Below is a small trained network, with its code and all its weights. Each question gives an input and a class and asks what happens when units are switched off, that is, made to give their printed mean instead of their output.

import numpy as np


def w(rows, s, z=0):
    codes = np.array(rows[::2]) - 128.0
    scale = np.full(codes.shape[1], s)
    scale[-1] = z or s
    return codes * scale


def f(y):
    return np.maximum(y, 0)


def log_softmax(a):
    a = a - a.max(-1, keepdims=True)
    return a - np.log(np.exp(a).sum(-1, keepdims=True))


def net(x, mask):
    res = np.array(x, float).reshape(1, 6) / 4 @ E
    y = f(res @ A[0][:, :-1].T + A[0][:, -1])
    res = res + np.where(mask, y, B[0][:, -1]) @ B[0][:, :-1]
    return log_softmax(res[-1] @ U[:, :-1].T + U[:, -1])


A, B = {}, {}
E = w([
[122,86,92,92,215,157,136,173,167,106],'x0',
[120,253,106,152,194,173,58,137,151,66],'x1',
[14,110,48,148,134,71,153,50,232,56],'x2',
[63,113,154,64,171,219,201,179,96,123],'x3',
[216,99,22,176,146,145,140,124,123,108],'x4',
[174,150,101,204,74,64,120,102,134,171],'x5',
],0.0054)
A[0] = w([
[86,139,159,117,115,107,123,123,129,157,171],'n0',
[132,167,63,177,73,162,162,100,108,124,252],'n1',
[140,76,144,115,122,112,134,101,113,75,121],'n2',
[89,1,121,93,141,105,150,131,136,143,131],'n3',
[175,116,120,119,168,155,116,148,91,149,109],'n4',
[115,143,164,133,110,122,126,144,117,159,112],'n5',
[198,129,102,161,86,42,110,105,159,173,129],'n6',
[137,165,197,128,109,115,131,134,110,166,193],'n7',
[67,167,211,123,106,86,124,163,126,164,165],'n8',
[147,144,162,125,97,81,106,125,131,138,234],'n9',
[159,145,86,149,88,105,140,105,119,133,171],'n10',
[103,140,166,120,92,131,116,132,133,144,104],'n11',
[175,131,112,139,82,69,122,132,157,128,121],'n12',
[208,94,167,84,129,173,81,120,75,94,210],'n13',
[75,188,64,131,244,97,84,133,235,43,146],'n14',
[173,153,143,135,175,163,153,185,115,190,106],'n15',
[183,138,92,158,98,33,122,128,140,149,105],'n16',
[56,48,109,116,165,134,187,155,167,177,103],'n17',
[91,198,231,113,29,91,125,101,102,144,176],'n18',
[232,171,137,140,186,191,150,186,103,196,127],'n19',
[87,78,105,112,153,142,127,108,125,69,232],'n20',
[139,119,153,153,164,108,132,152,123,114,87],'n21',
[180,108,102,147,114,54,98,83,150,145,182],'n22',
[72,182,56,139,176,144,125,112,168,86,157],'n23',
[211,122,133,111,123,163,115,136,93,118,164],'n24',
],0.0086,0.0021)
B[0] = w([
[105,107,141,125,169,147,115,120,126,156,165],'n0',
[78,162,56,90,68,80,175,79,52,94,194],'n1',
[170,83,147,112,127,135,142,134,135,132,151],'n2',
[111,67,176,66,137,131,156,198,182,134,198],'n3',
[153,174,127,123,107,139,111,179,119,120,170],'n4',
[102,141,122,146,135,156,116,116,105,140,155],'n5',
[124,96,130,181,92,24,105,134,151,171,226],'n6',
[120,124,122,155,143,174,102,125,89,175,187],'n7',
[71,101,135,148,186,179,119,107,93,170,191],'n8',
[126,102,133,174,121,138,121,109,116,161,183],'n9',
[120,124,111,114,86,60,134,114,119,133,186],'n10',
[107,117,133,134,138,156,129,99,113,148,154],'n11',
[129,108,141,164,114,64,127,124,149,156,186],'n12',
[240,118,119,146,85,200,141,155,110,130,198],'n13',
[200,196,138,147,208,144,75,57,234,40,253],'n14',
[90,189,119,146,134,128,101,230,108,143,183],'n15',
[105,109,123,182,100,29,115,132,152,139,208],'n16',
[30,108,133,65,157,113,171,202,174,118,195],'n17',
[113,98,165,176,188,185,95,59,85,197,219],'n18',
[133,217,141,163,97,120,92,252,105,132,219],'n19',
[147,120,105,78,132,144,173,100,174,87,193],'n20',
[127,134,116,133,117,132,138,133,109,118,134],'n21',
[156,96,162,155,103,48,95,120,171,150,216],'n22',
[137,191,78,122,177,119,106,91,150,58,210],'n23',
[197,138,131,147,83,136,120,160,119,121,186],'n24',
],0.017,0.0076)
U = w([
[192,202,138,154,64,170,99,250,88,134,253],'0',
[154,203,99,127,194,137,88,67,207,24,215],'1',
[124,80,142,191,45,3,95,113,153,173,41],'2',
[67,62,169,32,143,148,230,208,189,108,129],'3',
[75,104,187,165,172,207,95,83,72,188,149],'4',
[90,164,49,95,66,109,211,81,90,75,59],'5',
[215,66,160,90,77,172,169,136,149,113,92],'6',
],0.0055,0.00039)

Each question gives the input, the list of numbers given to net, and the class t.
The units are the neurons (one row each of A and B). Each row of codes is followed by its name. A weight is (code - 128) times the scale printed after its matrix; where a second scale follows, it is the last column's (A, B and U).
mask holds one flag per neuron, in row order. A switched-off neuron (its flag False) gives its mean, the last column of its row in B, instead of its output. The means were averaged over made-up inputs and are rounded, as every weight is.
A unit's drop is (log p(t) with every unit on - log p(t) with that unit switched off) / (log p(t) with every unit on - log p(t) with every unit switched off).
The circuit of an input: a set's keep is (log p(t) with only the set's units on - log p(t) with every unit switched off) / (log p(t) with every unit on - log p(t) with every unit switched off). Starting from the 12 units with the biggest drops (on a tie, the unit counted first), units are removed one at a time, each time the one whose removal leaves the highest keep (on an exact tie, the one counted first), for as long as the keep stays at least 0.8.
circuit, biggest first: the units of the circuit, biggest drop first
most important unit: the unit with the biggest drop
top k neurons: the k neurons with the biggest drops, biggest first
drop of u: that unit's drop, to one decimal
input [-3,-5,4,-8,-7,-6], class 4: circuit, biggest first	n18; n8
input [0,1,2,5,6,4], class 5: circuit, biggest first	n1; n18; n22
input [8,-2,-3,7,8,-4], class 0: circuit, biggest first	n19
input [2,3,-3,5,-5,-7], class 0: circuit, biggest first	n13; n15
input [-2,-1,3,5,3,4], class 5: top 2 neurons	n14; n1
input [7,-6,-4,8,5,-2], class 3: top 3 neurons	n17; n3; n20
input [-3,7,-7,-3,-6,-1], class 4: top 2 neurons	n18; n8
input [4,-2,8,-7,6,-1], class 1: top 2 neurons	n14; n23
input [7,-8,-7,7,1,-7], class 0: top 4 neurons	n19; n13; n15; n4
input [6,-3,7,0,-8,-5], class 3: top 2 neurons	n17; n3
input [-1,-5,-7,-4,1,1], class 0: top 4 neurons	n19; n13; n24; n15
input [-8,-2,0,-1,-2,1], class 4: top 3 neurons	n18; n8; n7
input [6,-4,5,1,6,-7], class 3: top 2 neurons	n3; n17
input [8,-5,-8,-2,-8,8], class 0: most important unit	n19
input [6,1,-2,4,-8,0], class 4: top 2 neurons	n8; n7
input [4,8,-4,-5,5,6], class 2: top 3 neurons	n6; n16; n22
input [-5,-4,-7,4,-5,-7], class 4: drop of n18	1.0
input [3,-8,-3,4,7,-7], class 3: drop of n17	0.9
input [8,-6,8,2,5,6], class 3: drop of n3	0.5
input [1,-7,-1,8,7,0], class 3: drop of n23	0.0
